Below are the code and all the weights of a small trained network. Each question names an input and a class and asks about switching units off, where a switched-off unit gives its printed mean instead of its output.

import numpy as np


def w(rows, s, z=0):
    codes = np.array(rows[::2]) - 128.0
    scale = np.full(codes.shape[1], s)
    scale[-1] = z or s
    return codes * scale


def norm(h):
    return h / np.sqrt((h * h).mean(-1, keepdims=True) + 1e-5)


def f(y):
    return y / 2 * (1 + np.tanh(0.7978845608 * (y + 0.044715 * y**3)))


def log_softmax(a):
    a = a - a.max(-1, keepdims=True)
    return a - np.log(np.exp(a).sum(-1, keepdims=True))


def net(x, mask):
    res = np.array(x, float).reshape(1, 3) / 4 @ E
    u = 0
    for l in range(2):
        y = f(norm(res) @ A[l][:, :-1].T + A[l][:, -1])
        res = res + np.where(mask[u : u + 9], y, B[l][:, -1]) @ B[l][:, :-1]
        u += 9
    return log_softmax(norm(res)[-1] @ U[:, :-1].T + U[:, -1])


A, B = {}, {}
E = w([
[217,152,131,165,229,166,181,52,53,116],'x0',
[134,202,119,162,69,134,147,186,40,217],'x1',
[91,142,116,99,135,254,33,137,116,152],'x2',
],0.008)
A[0] = w([
[84,122,87,98,96,122,142,218,207,107,54],'0.n1',
[31,129,147,118,15,83,137,179,128,146,107],'0.n2',
[110,105,165,123,102,21,235,107,152,84,2],'0.n3',
[121,88,164,22,188,87,98,69,200,107,79],'0.n4',
[96,125,182,110,54,155,137,169,139,41,24],'0.n5',
[240,218,155,151,211,114,109,71,64,144,131],'0.n6',
[153,164,117,175,89,55,216,179,117,162,96],'0.n7',
[109,223,148,130,120,138,121,184,65,254,65],'0.n8',
[102,158,125,127,103,246,42,121,147,164,86],'0.n9',
],0.0068,0.0041)
B[0] = w([
[202,58,151,117,207,140,129,191,146,144,174],'0.n1',
[252,101,155,118,180,107,74,161,48,175,203],'0.n2',
[17,178,126,84,175,118,161,147,77,53,197],'0.n3',
[194,220,78,228,6,205,137,121,175,170,197],'0.n4',
[183,91,193,117,160,127,120,75,75,154,137],'0.n5',
[159,58,146,66,123,109,25,254,136,181,255],'0.n6',
[57,153,79,79,106,146,189,90,131,86,197],'0.n7',
[183,184,79,241,31,185,203,2,190,160,202],'0.n8',
[19,147,133,103,191,61,171,149,24,18,209],'0.n9',
],0.007,0.0078)
A[1] = w([
[145,81,144,117,71,67,43,199,131,158,28],'1.n1',
[196,147,83,137,141,125,145,149,56,123,132],'1.n2',
[116,152,130,107,110,68,188,170,144,130,72],'1.n3',
[1,147,141,114,164,184,95,72,90,138,77],'1.n4',
[110,100,171,163,112,153,94,32,223,87,62],'1.n5',
[124,142,126,159,156,179,85,100,64,116,93],'1.n6',
[65,150,146,121,140,35,169,69,101,95,84],'1.n7',
[148,88,100,176,168,149,94,89,211,78,82],'1.n8',
[208,63,143,119,212,140,126,138,105,178,1],'1.n9',
],0.0096,0.0048)
B[1] = w([
[254,15,201,76,197,232,55,135,213,193,211],'1.n1',
[120,73,168,86,168,106,81,72,238,125,254],'1.n2',
[106,94,157,222,175,224,105,160,127,70,184],'1.n3',
[30,117,91,78,186,18,225,181,90,74,196],'1.n4',
[191,200,44,178,84,79,181,36,81,180,174],'1.n5',
[87,91,161,106,140,70,129,150,192,31,185],'1.n6',
[32,145,93,37,163,130,72,198,52,74,208],'1.n7',
[140,201,138,146,19,123,146,70,87,195,190],'1.n8',
[232,34,230,96,140,202,71,225,200,208,229],'1.n9',
],0.0073,0.0061)
U = w([
[180,45,201,99,174,138,73,174,170,153,85],'0',
[9,143,103,101,184,89,148,176,79,30,250],'1',
[155,221,79,181,33,125,158,57,123,175,63],'2',
],0.014,0.0019)

Each question gives the input, the list of numbers given to net, and the class t.
The units are the neurons (one row each of A and B). Each row of codes is followed by its name. A weight is (code - 128) times the scale printed after its matrix; where a second scale follows, it is the last column's (A, B and U).
mask holds one flag per neuron, layer by layer. A switched-off neuron (its flag False) gives its mean, the last column of its row in B, instead of its output. The means were averaged over made-up inputs and are rounded, as every weight is.
A unit's drop is (log p(t) with every unit on - log p(t) with that unit switched off) / (log p(t) with every unit on - log p(t) with every unit switched off).
most important unit: the unit with the biggest drop
top k neurons: the k neurons with the biggest drops, biggest first
top k neurons in layer l: the k neurons of layer l with the biggest drops, biggest first
drop when u is switched off: that unit's drop, to one decimal
input [6,7,3], class 2: top 4 neurons -> 0.n8; 0.n2; 1.n1; 0.n1
input [2,-8,-7], class 2: top 4 neurons -> 0.n4; 0.n9; 1.n5; 1.n8
input [4,-4,-5], class 1: most important unit -> 0.n3
input [6,7,0], class 2: top 4 neurons in layer 0 -> 0.n8; 0.n2; 0.n1; 0.n7
input [3,-8,7], class 2: top 4 neurons -> 0.n4; 1.n5; 1.n8; 0.n3
input [7,8,7], class 2: top 2 neurons -> 0.n8; 1.n9
input [-5,8,4], class 2: top 2 neurons -> 0.n8; 0.n6
input [-6,7,8], class 1: top 2 neurons in layer 0 -> 0.n9; 0.n6
input [-1,3,2], class 2: top 2 neurons in layer 0 -> 0.n8; 0.n3
input [6,6,-8], class 1: top 2 neurons -> 0.n7; 0.n2
input [1,5,-3], class 2: drop when 0.n8 is switched off -> 0.3
input [1,-6,-3], class 2: drop when 0.n4 is switched off -> 0.2
input [-1,-4,-7], class 1: drop when 0.n3 is switched off -> 0.3
input [5,2,-7], class 1: most important unit -> 0.n7
